(in the rows, 128 means zero)
Here are made-up objects, facts about them, and rows of numbers that follow some of those facts. Name the object behind each unnamed row.

There are 3 kinds of fact about the objects: π, α, β.
π: is of sort; α: belongs to class; β: uses
{stason gude klikastim nedratru dutris bosis gevil gestar grunen fepiplu rulavi zaskikam stosapa lidru gronis fliti lozom pitruk drokosel fanukos grotin stastiba zetro kloris plekla skemil plukin greska muklo brufim depe rapu ripu flatir bedegru skefun skevitor stuklas klidrun gronan plina sidil klodel derel stimir draple mastin kedum} π 673
{guplodro skopir turu suvak skiklelin grepil dapam sugom riflubos grules bradu zudril gubo mostur kepar tofla ribrer mogri plastosten devanos dumir dostun bebedrer soplon tretuk subrus mibro stifil laflun brifo traskim vilim dronogra grekom bukil sesa moklibin rafam vunik lozak pletraflor grefon steparim drebren tretogem funal vogres zanon veskor vakal flotro trobrar fiflum raskam gazom flida plibor vastik} π 48
{mize tatrigri drostas vestu roskem leriza vanasi griskeril nuten lavor grudeflim bonil tesas nesta kedu gastom grabol fleboma ruskun vaflo zeles kipla runi tobu puple skuzer plepligrur talu nozi truskor panak rotabu pobrusis drudrem nevok kifles flisim magak pemam klafle kodrik gugrim} π 318
α b <- stason gevil suvak roskem leriza grepil grudeflim gronis gubo kepar tofla drokosel bebedrer soplon tretuk mibro plukin laflun puple ripu sesa rafam panak drebren klidrun tretogem funal vogres nevok vakal kifles fiflum magak pemam klodel gazom kodrik gugrim
α a <- guplodro klikastim tatrigri nedratru turu drostas gestar skiklelin grunen vanasi dapam riflubos fepiplu rulavi griskeril stosapa grules bradu lidru lavor zudril fliti bonil tesas nesta ribrer pitruk mogri plastosten kedu fanukos devanos dumir gastom stastiba dostun grabol zetro subrus fleboma kloris plekla greska muklo stifil brifo traskim kipla runi vilim brufim rapu dronogra plepligrur grekom talu flatir nozi truskor bedegru vunik skefun rotabu pobrusis grefon stuklas drudrem zanon veskor flotro trobrar raskam plina sidil derel stimir draple flida mastin plibor kedum vastik
α d <- gude mize ruskun vaflo depe skuzer moklibin skevitor steparim
α c <- skopir dutris bosis vestu sugom zaskikam nuten mostur lozom grotin skemil zeles tobu bukil lozak pletraflor gronan flisim klafle
guplodro β [kifles bradu vunik]
skopir β [depe flisim kepar traskim pobrusis]
klikastim β [ripu tretogem mogri ribrer]
suvak β [greska flida bosis traskim ribrer]
vestu β [bonil mogri]
roskem β [fepiplu leriza rafam]
skiklelin β [sesa fanukos stason]
vanasi β [sidil gestar fepiplu trobrar fliti kedum tobu brifo]
dapam β [tatrigri bosis fiflum pletraflor]
sugom β [flisim gastom grunen]
riflubos β [turu fiflum moklibin pobrusis]
stosapa β [rotabu grudeflim stuklas]
nuten β [plastosten flotro kedum]
grules β [mastin nevok klafle vunik]
zudril β [gestar fiflum kloris]
gronis β [rotabu]
gubo β [gestar nozi rafam]
mostur β [dumir kepar]
tesas β [draple]
nesta β [bukil]
tofla β [flida rulavi bukil lozak dronogra]
lozom β [vastik dronogra]
pitruk β [turu steparim]
drokosel β [ripu mize zaskikam traskim]
kedu β [plastosten grudeflim flotro kepar]
grotin β [skuzer vunik]
dostun β [klidrun]
grabol β [mibro brufim griskeril panak pobrusis]
zetro β [ribrer]
tretuk β [greska flatir]
subrus β [stuklas]
fleboma β [vastik mize]
plekla β [gevil bonil klidrun muklo moklibin]
skemil β [grepil lidru ruskun]
plukin β [gugrim talu]
laflun β [fliti zanon]
zeles β [zanon panak gazom pobrusis]
kipla β [depe]
runi β [bedegru pobrusis]
vilim β [veskor stastiba talu fiflum plibor]
rapu β [depe gude nozi zaskikam]
plepligrur β [stastiba bukil lidru stifil]
grekom β [skevitor fiflum lavor nedratru tretogem]
truskor β [soplon greska flotro]
grefon β [klidrun bradu]
drebren β [flida fiflum vaflo drostas]
funal β [grepil gazom]
drudrem β [mize kloris]
vogres β [flotro fanukos gazom]
vakal β [bebedrer devanos lavor skefun]
magak β [fepiplu gugrim greska devanos puple vunik]
plina β [dutris muklo gronan]
pemam β [grudeflim brifo]
klodel β [draple gastom kepar raskam stimir]
derel β [veskor klafle]
kodrik β [rotabu steparim brufim grunen]

Named rows:
[127 105 103  88 125 107 154  94 117 127 151 145 174  98 114 157 136 107
  96 136 118 168  63 142  96 121 134 111 140 106 159 119 104  84 103  86
 127 173 104 153 146 149 131 157 153 101 160]: plastosten
[138 111 118 112 115 103 141 145 145  99 142 131 132 134 141 145 144  99
  83 135 124 126  89 128 126 154 112  62 106  69 134 147 112  76 152 125
 111 179  78 133 149 115 113 122 138 142 147]: talu
[142  96 145  72 132 115 142 148 159 140 139  99 135 133 156 131 127 129
  82 131  99 134  91 113 102 103 149  79 123  78 129 153  85  70 135  84
 101 184  90 148 136 127 113 145 150 116 163]: flida
[137  84 132 129 104  71 141 134 117 115 142 160 164 110 134 125 141 101
  96 135 165 171  56 143 115 106 118  89 130 120 153 120 111 102 124 111
 138 169 116 159 140 135 126 143 126 113 177]: fanukos
[127 130  60 119 131 179 116 137  71  91 117 149 167 123 110 141 153  93
 126 148 133 111  97 196  78 139 123 112 164  89 135  88 119 125 138 123
 134 149 103 125 134 107 137  76 175 185  98]: vanasi
[146  96 142  82 131 119 131 143 154 136 143 108 123 132 149 133 131 135
  85 135  98 135 104 115 108  97 147  71 127  90 122 143  86  76 131  86
 100 181  92 157 133 126 113 149 146 116 158]: dronogra
[131 111 121 111 124  98 148  96 135 135 150 141 161 113 116 162 134 106
  92 145 125 159  76 132 101 106 134  98 135 105 153 132  98  83 108  89
 124 176  93 157 137 147 121 152 152  92 155]: zanon
[137  91 122 144 111  90  81 170 131 146  77 119 156 185 133 157 149  43
 121 172 166  90 103 136 139  69 123 110 180 106 134 135 116 148 153 124
 145 147  92 130 111 103  89  72 172 152 104]: plekla
[130  89 106  91  99  91 150 145 112 116 142 157 179  98 133 118 134  98
 101 128 154 152  41 158 112 122 119 120 126  91 166 105 122  74 119 118
 125 168 118 135 148 139 126 141 133 132 173]: kedum
[135 124 111 104 143 158 119 171  99 115 100  99 148 135 140 131 123  93
  97 136 121  84 121 156  82 117 134  88 153  74 124 126 101 106 146 104
 143 162  99 129 117 100 127  99 149 178 104]: drudrem
[141  85 121  80  94  93 128 176 140 129 123 136 157 140 154 126 136  85
  99 137 146 113  69 136 129 107 120 109 125  76 158 130 125  81 142 123
 114 173 100 122 144 123  97 114 147 146 158]: skefun
[152  76 153 108 115 100 118 183 132 126 124 123 125 135 162 100 129 120
  93 130 145 128  88 120 118  94 129  70 130 101 125 131  94  95 146 111
 106 173 110 155 126 113 106 132 126 136 173]: rulavi
[159  88 128 138 148  81 174  91  71 169 137 170 125 140 119 144 112  93
 150 141 173 196 107 130 177  94 142 133 204 122 115 138 118 140 148 131
 118  86 135  99 122 171 169 109  97 125  96]: gronis
[158 112 101 104 157 129 177  61  82 156 155 162 110 141 102 165 135 118
 163 157 130 188 117 138 153 101 157 138 203 110 100 128 115 122 143 114
  85  92 115  97 133 166 163  95 130 114  86]: laflun
[165 111  94  66 164 157 172  92  78 166 141 142 117 140 123 151 121 122
 162 154 108 149 122 143 150  99 170 155 199  84  97 131 119 111 153 117
  77  89 112  73 127 161 159  86 139 142  76]: gubo
[159  93 144 116 154  86 192  50 116 157 182 164  77 138 119 161 130 145
 134 147 126 225 110  92 188 111 149  96 158 124  97 154 101  94 146 114
  66 115 109 118 140 175 156 131  99  80 125]: grepil
[152  98 128 109 148  85 192  50 107 162 176 168  95 136 114 170 128 128
 142 140 125 218 109 108 174 113 149 118 169 113 112 144 104  95 148 112
  84 110 106 103 142 179 163 124 110  88 116]: sesa
[167  84 155 119 127  33 180 110 131 183 131 142 116 178 147 165 113  64
 133 146 162 165 102  89 222  91 133 129 164  92 120 192 124 121 176 136
 108 101 108  73 128 167 126 105  99 110  95]: gevil
[160 114 101  88 132 107 207  85 108 130 167 153 104 141 132 156 133 100
 135 134 130 176  96 122 188 165 124 118 137  69 114 162 140  80 182 147
  77 110  96  56 158 164 151  93 106 150  97]: puple
[ 92 123 155 107 130 129 139 149 153 140 125 107  92 127 175 183 121 167
 118 170  86 165 194  74 105 129 158 106 139 111 164 120 122 111 153 111
  54 125 118 128 136 155 134  88  81  85 191]: lozak

Rows to name:
No name comes twice in this set of rows, the named rows included.
[142  92 112  96 126 136 106 189  90 142  91 119 173 133 144 112 120  87
 116 137 144  93  97 165  84  78 145 126 182  95 139 107 109 129 130 105
 149 146 121 136 112 109 123  99 154 174 122]  rapu
[158 121 107  84 146 114 213  93  88 138 170 154 118 129 132 150 113 111
 131 124 129 171  96 134 172 157 131 133 143  65 123 158 129  85 166 137
  95 108 109  60 153 166 165  98  98 151  91]  leriza
[150 103 145 124 160  77 190  54 110 179 160 147 114 145 114 174 107 107
 134 143 131 198 113  97 169  91 152 118 182 114 116 168 102 111 141 106
 103 109 112 106 128 180 161 130 105  83  98]  mibro
[109  75 201  42  89 116 160 218 112 151 119 133 137 146 143 150 116  93
  89 166  95 176 105  96 160 145 114 155 179  80 108 143 104  85 185 136
 111  88  87 144 143 120  97 106  57 130 144]  skevitor
[150 117 127 122 159  80 226  64  76 139 174 166 132 105 117 159 101 102
 122 122 146 208  90 123 170 157 132 118 145  91 131 166 119  84 146 123
 128 112 119  83 148 182 187 140  79 120  98]  grudeflim
[ 67 142 155 143 142  99 173 131 115 135 108 110 157 103 153 195  94 111
 103 150 124 162 179  85  95 159 139 116 138 104 213 142 140 121 140 122
 135 118 127 105 125 164 172 105  48 101 151]  flisim
[ 92  99 187 118 116 130 162 165  91 115 150 163 106 129  99 175 135 118
  79 169  97 228 120  99 150 189  91 103 166 112  94 143  93  85 185 137
 113 100  78 184 142 112 124 123  53 107 143]  ruskun
[ 66 148  90 145 128 156 142 129  77 108 102 146 144 101 137 191 137 127
 142 171 126 156 188 139  84 177 135 135 161 119 186  81 156 145 153 138
 111 105 132 108 136 149 174  57  90 134 140]  nuten
[133 126 110  89 130 116 159 150 115 117 129 116 175 114 139 129 108  91
  77 117 121 113  83 143  90 150 128  99 117  60 165 153 114  71 132 102
 147 173 100 115 137 124 135 139 130 158 133]  nozi
[135 106 110  98 100  69 128 107 178 137 136 125 156 160 126 189 155  71
  97 165 114 136  75 114 143 110 123 100 124  69 164 161 120  82 135 105
 108 178  65 129 150 138  82 118 179 109 146]  bradu
[130 123 109 124 146 141 133 151  97 122 109 115 166 129 124 138 117  81
  90 131 130 102 110 153  77 126 127  93 158  88 142 132 102 116 133  98
 162 162 101 133 115 113 137 121 143 160 104]  kipla
[134  92 133 145 123  88  99 156 113 141  97 130 164 153 129 135 133  72
 110 157 165 116  98 142 117  76 126 101 181 116 140 124 106 150 131 113
 148 153 113 154 110 113 117 112 155 139 127]  pitruk
[ 88 104 142 168 112 131 102 164 110 119  96 154  97 136 157 163 149 150
 150 182 143 158 192 112 117 119 141 106 168 153 157  72 137 165 167 147
  73 103 138 144 127 138 144  61  77 109 181]  skemil
[ 90 100 195  73 118 147 167 197  99 128 131 133 121 143 122 168 119 108
  76 160  76 178 125  94 138 180 109 120 162  76  94 162  93  78 191 126
 117 101  76 150 141 108 112 111  51 128 122]  vaflo

The same objects again, as new rows of numbers:
Named rows:
[135 121 102 147  88 142 154 126 147 193 166  91 134 128  88 113 124 133
  59 105 128 114 114 161 146 124 142 134 139 122 121  81 150 121 105 186
 115 138 120  93  98]: dronogra
[127 129 110 152  79 139 173 109 175 190 167 143 129 136  95 127 119 123
  76 117 141 155  97 172 130 137 176 139 151 138 110  73 170 118  96 173
 110 127 120  92 113]: plekla
[125 123 111 139  78 138 165 104 165 183 170 144 132 122  89 118 124 119
  63 128 143 133 112 169 142 134 157 143 144 118 119  77 165 121  84 197
 115 124 120 104 115]: guplodro
[138 123 102 154  82 144 156 130 152 187 169  93 132 134  93 119 122 131
  60 106 125 119 112 160 140 125 154 130 141 120 110  76 157 119 108 180
 118 145 117  92  93]: turu
[139 123 104 157  92 140 157 126 151 209 159  93 135 136  89 114 122 137
  67  97 127 132  99 166 139 130 152 136 145 141 120  82 151 122 114 170
 106 132 123  82 102]: stastiba
[112 117 102 154 115 160 135 140 171 181 126 111 144 150  82 156 146 117
  61  83 152  94 116 171 135  94 146 131  69 137  96 118 178 115  96 193
 118 127 154  70 101]: bukil
[140 114 109 151  87 139 157 113 150 214 164 110 143 144  96 106 124 139
  49 108 135 144  99 160 142 132 151 142 152 128 132  93 162 130 101 178
 107 120 136  82 109]: zetro
[128 120 109 142  81 137 158 112 157 188 169 126 134 125  90 116 125 124
  57 121 138 128 114 165 147 130 151 139 143 118 122  81 161 124  89 195
 115 127 123  99 108]: grules
[152 111 102 171  82 152 152 129 154 184 171 121 131 155  99 127 117 138
  43 100 135 134  97 174 129 140 178 126 160 122  99  72 184 136  89 148
 126 158 119  79  84]: runi
[149 114 103 152  89 142 162 119 134 193 151 107 138 142 100 108 117 134
  32  92 145 131 104 158 144 131 152 129 156 133 124  86 168 136 107 174
 114 127 139  86  96]: drudrem
[144 119 102 155  95 143 153 131 141 194 151 105 129 131  85 115 116 133
  50  90 140 116 104 172 143 135 152 127 151 139 119  75 151 129 106 168
 112 139 124  88  94]: tatrigri
[147 142 109 162  96 131 149 131 124 198 137 156 113 146  82 161 115 139
  52  82 126  99 119 186 114 141 128 159  91 153  51 127 176 128  97 125
 138 137 113  77 112]: panak
[142 120 103 156  96 142 154 129 141 196 150 104 129 132  86 115 116 133
  51  90 140 116 106 173 144 135 152 130 152 141 117  77 151 130 106 170
 113 138 124  89  95]: drostas
[138 142 111 148  92 126 148 126 125 201 147 142 119 136  80 151 123 138
  57 101 117  92 130 176 122 131 111 168  79 135  64 139 169 122  95 151
 137 126 114  84 121]: soplon
[135 122 104 149  88 139 154 123 149 192 167  99 134 128  87 114 122 131
  60 108 130 115 113 164 144 127 145 136 140 123 121  79 152 122 102 185
 115 138 120  93  98]: mogri
[137 124 105 157  92 140 153 131 154 210 160  95 133 135  83 116 121 137
  69 100 125 130  99 170 139 131 153 137 148 141 118  83 147 120 109 170
 105 133 122  84 103]: sidil
[143 118 121 142  56 136 157 176 152 197 132  93 120 152  93 107 125 125
  66 107 118 153 106 138 150 134 178 115 175 122  87 109 153 108 112 192
 102 105 133  99 111]: stosapa
[135 121 102 151  87 141 152 128 149 193 166  93 132 127  86 115 123 131
  62 105 127 113 113 162 145 126 146 134 139 123 118  79 150 122 104 184
 116 140 118  93  96]: stifil
[135 124 106 156  91 139 156 126 157 210 159  99 132 134  84 117 122 135
  70 102 128 130  98 170 140 131 154 138 146 140 121  81 145 120 107 171
 105 132 120  85 104]: mastin
[143 146 111 155  97 126 155 121 127 215 138 141 123 147  83 151 120 145
  63  90 117 111 117 178 116 134 119 169  83 154  66 139 169 122 108 134
 128 117 120  73 126]: ripu

Rows to name:
No name comes twice in this set of rows, the named rows included.
[135 115 104 145  90 140 152 117 144 197 168  98 141 129  89 109 125 135
  49 110 131 117 113 160 148 125 137 139 140 119 132  85 153 127 100 191
 115 133 126  92 101]  ribrer
[151 145 118 151  73 127 160 159 119 185 115 154 103 154  91 155 114 129
  51  87 124 115 127 162 120 139 145 142 109 144  29 144 182 118 108 143
 133 112 124  90 118]  kodrik
[125 124 107 143  86 138 159 112 157 191 167 124 133 119  83 118 125 124
  64 118 138 122 113 171 146 131 147 141 140 120 124  78 151 121  91 193
 113 129 119 101 110]  vunik
[115 116 104 161 121 159 135 137 176 200 121 111 146 159  82 159 145 124
  66  76 152 111  99 178 129  99 154 136  75 153  98 119 178 116 101 173
 110 122 156  58 106]  bosis
[114 117 103 158 123 159 135 142 170 182 111 129 137 149  75 160 141 114
  57  70 165  96 106 187 132 106 156 128  81 157  91 111 176 123  91 176
 114 128 155  70 103]  klafle
[149 138 118 156  85 128 145 133 135 214 145 152 119 160  84 153 124 146
  58 102 111 119 113 176 115 142 133 167  95 139  53 148 180 123  90 131
 133 121 118  72 125]  klodel
[144 132 113 140  89 125 151 100 116 205 152 154 134 149  94 137 125 143
  32 111 128 107 129 163 124 128 105 175  81 123  82 149 188 135  90 158
 139 112 134  80 126]  suvak
[115 116 104 163 120 160 132 143 179 200 122 111 144 157  79 160 147 124
  69  77 148 109  99 180 128 102 157 133  76 154  92 120 177 116  99 173
 109 126 154  57 105]  zaskikam
[118 114 108 159 113 159 138 138 176 198 121 118 147 164  87 155 146 123
  59  81 153 121 101 170 128 100 159 134  80 148  97 127 186 118  98 180
 109 115 164  60 109]  lozom
[146 147 122 146  67 123 163 160 129 200 119 143 108 160  94 151 121 131
  66  94 112 130 122 152 119 135 146 148 106 143  34 155 178 110 115 149
 125  98 126  86 130]  gronis
[128 126 106 147  83 139 161 117 162 186 168 121 129 120  84 122 122 121
  69 117 135 123 113 171 141 130 154 138 140 124 116  72 154 118  94 189
 115 135 114 101 105]  bradu
[140 146 106 154  91 127 151 128 126 196 147 141 117 140  84 157 121 138
  61  97 114  94 129 175 118 131 118 162  78 136  57 133 175 120 101 146
 139 132 110  82 116]  mibro
[141 145 115 152  90 125 161 116 129 212 141 157 123 153  90 150 120 141
  59  98 123 122 117 174 115 135 126 168  88 148  65 142 180 123 103 140
 129 110 124  76 128]  plukin
[150 112 103 169  80 149 151 136 156 184 168 115 129 152  96 126 118 136
  46  96 134 131  99 171 131 140 178 125 161 125  97  72 180 132  93 150
 124 157 118  82  84]  grabol
[117 104 109 156 102 163 121 151 181 182 135 121 143 165  81 157 153 121
  52  96 143 102 111 174 133 102 161 130  82 117  84 126 192 119  74 184
 123 133 150  67 101]  mostur

The same objects again, as new rows of numbers:
Some rows with their names:
[196 118 145 113 114 110 142 141 147  96 129 127 141 149 158 134 147 109
 136 162 135 118 126 135 114 138]: kedum
[127 126 159 143  94 122 125 129 140 126 108 128 139 151 148 119 150 105
 128 156 111 156 128 120 114 125]: plibor
[163 124 176 126 131 111 124 130 144 113 138 131 138 139 153 140 130 132
 130 152 114 149 132 144 124  92]: zetro
[149 131 158 142 132  93 130 129 132 110 136 141 127 144 139 138 128 116
 138 112 126 168 130 120 117 101]: runi
[ 99 152 124 113 139  88 176 115  95 131 108 112 136  98  18 107  74 194
 137 110 110 112 128 142 123 176]: mostur
[187 128 148 134 116 120 123 134 140 109 151 127 135 155 178 113 134 113
 127 169 132 133 127 138 110 114]: mastin
[ 82 139 126 126 113 105 150 105 110 145 100 108 134  97  29  94  72 186
 148 150 106  95 125 133 126 165]: pletraflor
[168  55  69 133 132 149 155 124 110  75 110 126 127  57 182 124 130 134
 126 116  95  96 126 124 158 104]: depe
[143 151 161 134 118 116 117 138 118 121 143 133 141 154 149 115 132 115
 101 145 106 174 132 132 100 132]: grules
[134 141 118 126 141 100 163 104 112 137 146 106 125  99  78  77  58 192
 156 139 131  82 126 154 121 138]: gronan
[133 138 177 125 119 112 119 134 132 116 116 134 143 141 130 146 134 127
 112 150  95 173 133 128 117 129]: zudril
[189 105 153 124 120 110 152 126 149 114 124 126 133 145 173 129 153 115
 149 143 135 135 130 141 116 118]: draple
[ 84 162  98 109 171 183 102 141 113 158 175 128 123 124 129 136 129 140
  93 113 156  86 126 138 164 110]: plukin
[ 97 142  89 105 177 173 133 134 115 163 162 125 114 120 137 143 147 141
 109  79 166  97 131 145 157 116]: gronis
[113 133  91 124 170 191  99 119 131 186 166 121 105 115 162 127 129 138
 112 109 167  92 133 143 143 104]: gevil
[ 85 150  64 132 150 182  77 130 126 161 161 133 105 126 120 125 121 108
 107 108 170  91 124 113 145 135]: nevok
[110  71  63 162 117 140 125 125 104  68 115 138 125  65 152 118 107 117
 130 112  90 118 119  96 156  92]: vaflo
[ 73 140  87 118 147 194  93 128 123 186 131 124 116 117 114 133 141 121
  97 122 149 101 129 123 146 155]: bebedrer
[107 170 104 111 141  72 162 125  92 101 135 123 134 102  10 108  55 178
 142 111 128  93 118 121 129 165]: nuten
[101 127  62 116 153 173 110 132 131 155 133 132 106 119 113 146 137 112
 125  87 177  82 126 113 146 154]: grudeflim

Rows to name:
No name comes twice in this set of rows, the named rows included.
[ 43 148  91 119 154 175 131 137 103 170 137 125 121 129 103 135 154 126
  93  68 157 123 128 124 157 139]  funal
[150 125 159 129 117 107 144 135 128 118 115 130 138 145 143 130 148 118
 122 122 114 171 135 134 107 141]  subrus
[ 14 154 115 120 149 178 110 135 104 171 139 130 125 118  97 149 143 140
  93  86 135 122 127 123 172 116]  tofla
[ 61 164 100 112 164 187  89 136 107 179 149 130 120 115 111 139 134 133
  82 101 140 119 129 136 149 144]  vakal
[161 136 185 123 139 108 121 129 137 112 145 133 137 133 156 145 123 139
 121 149 107 156 134 149 124  89]  klikastim
[133  62  67 163 120 161 139 117 103 101 107 125 122  65 179  98 125 123
 108 108  85 138 131 118 138 118]  moklibin
[163  66  73 136 140 148 146 130 107  70 120 128 130  60 170 124 122 135
 123 119  91  99 126 124 158 100]  gude
[114 117 159 143  88 116 140 131 138 123 108 127 143 157 147 121 155 107
 139 143 114 160 126 118 120 121]  stifil
[ 89 136  81 103 143 191  97 133 129 173 117 125 117 113 108 146 146 128
 103 126 151  86 129 125 140 177]  rafam
[132  56  56 156 121 155 162 121 100  96  93 124 126  70 168 107 137 120
 116  90  91 136 129 113 144 128]  steparim
[101 161 119 138 146  86 136 104 105 131 137 122 121  94  41  97  30 191
 145 120 120 107 126 132 124 128]  vestu
[144 113 162 138 103 128 112 117 152 142  96 127 128 136 157 127 135 121
 135 159 106 162 135 130 105 133]  mogri
[175 110 148 126 113 108 152 134 143 105 130 125 135 154 165 126 157 111
 148 139 139 130 125 138 123 120]  fanukos
[148 130 143 148  94 108 107 132 147 104 127 137 130 155 148 121 128  98
 145 152 128 141 123 107 111 117]  talu
[107 146 175 140 110 110 126 135 120 117 133 133 143 150 135 125 141 123
 107 137 101 181 129 124 120 112]  vilim

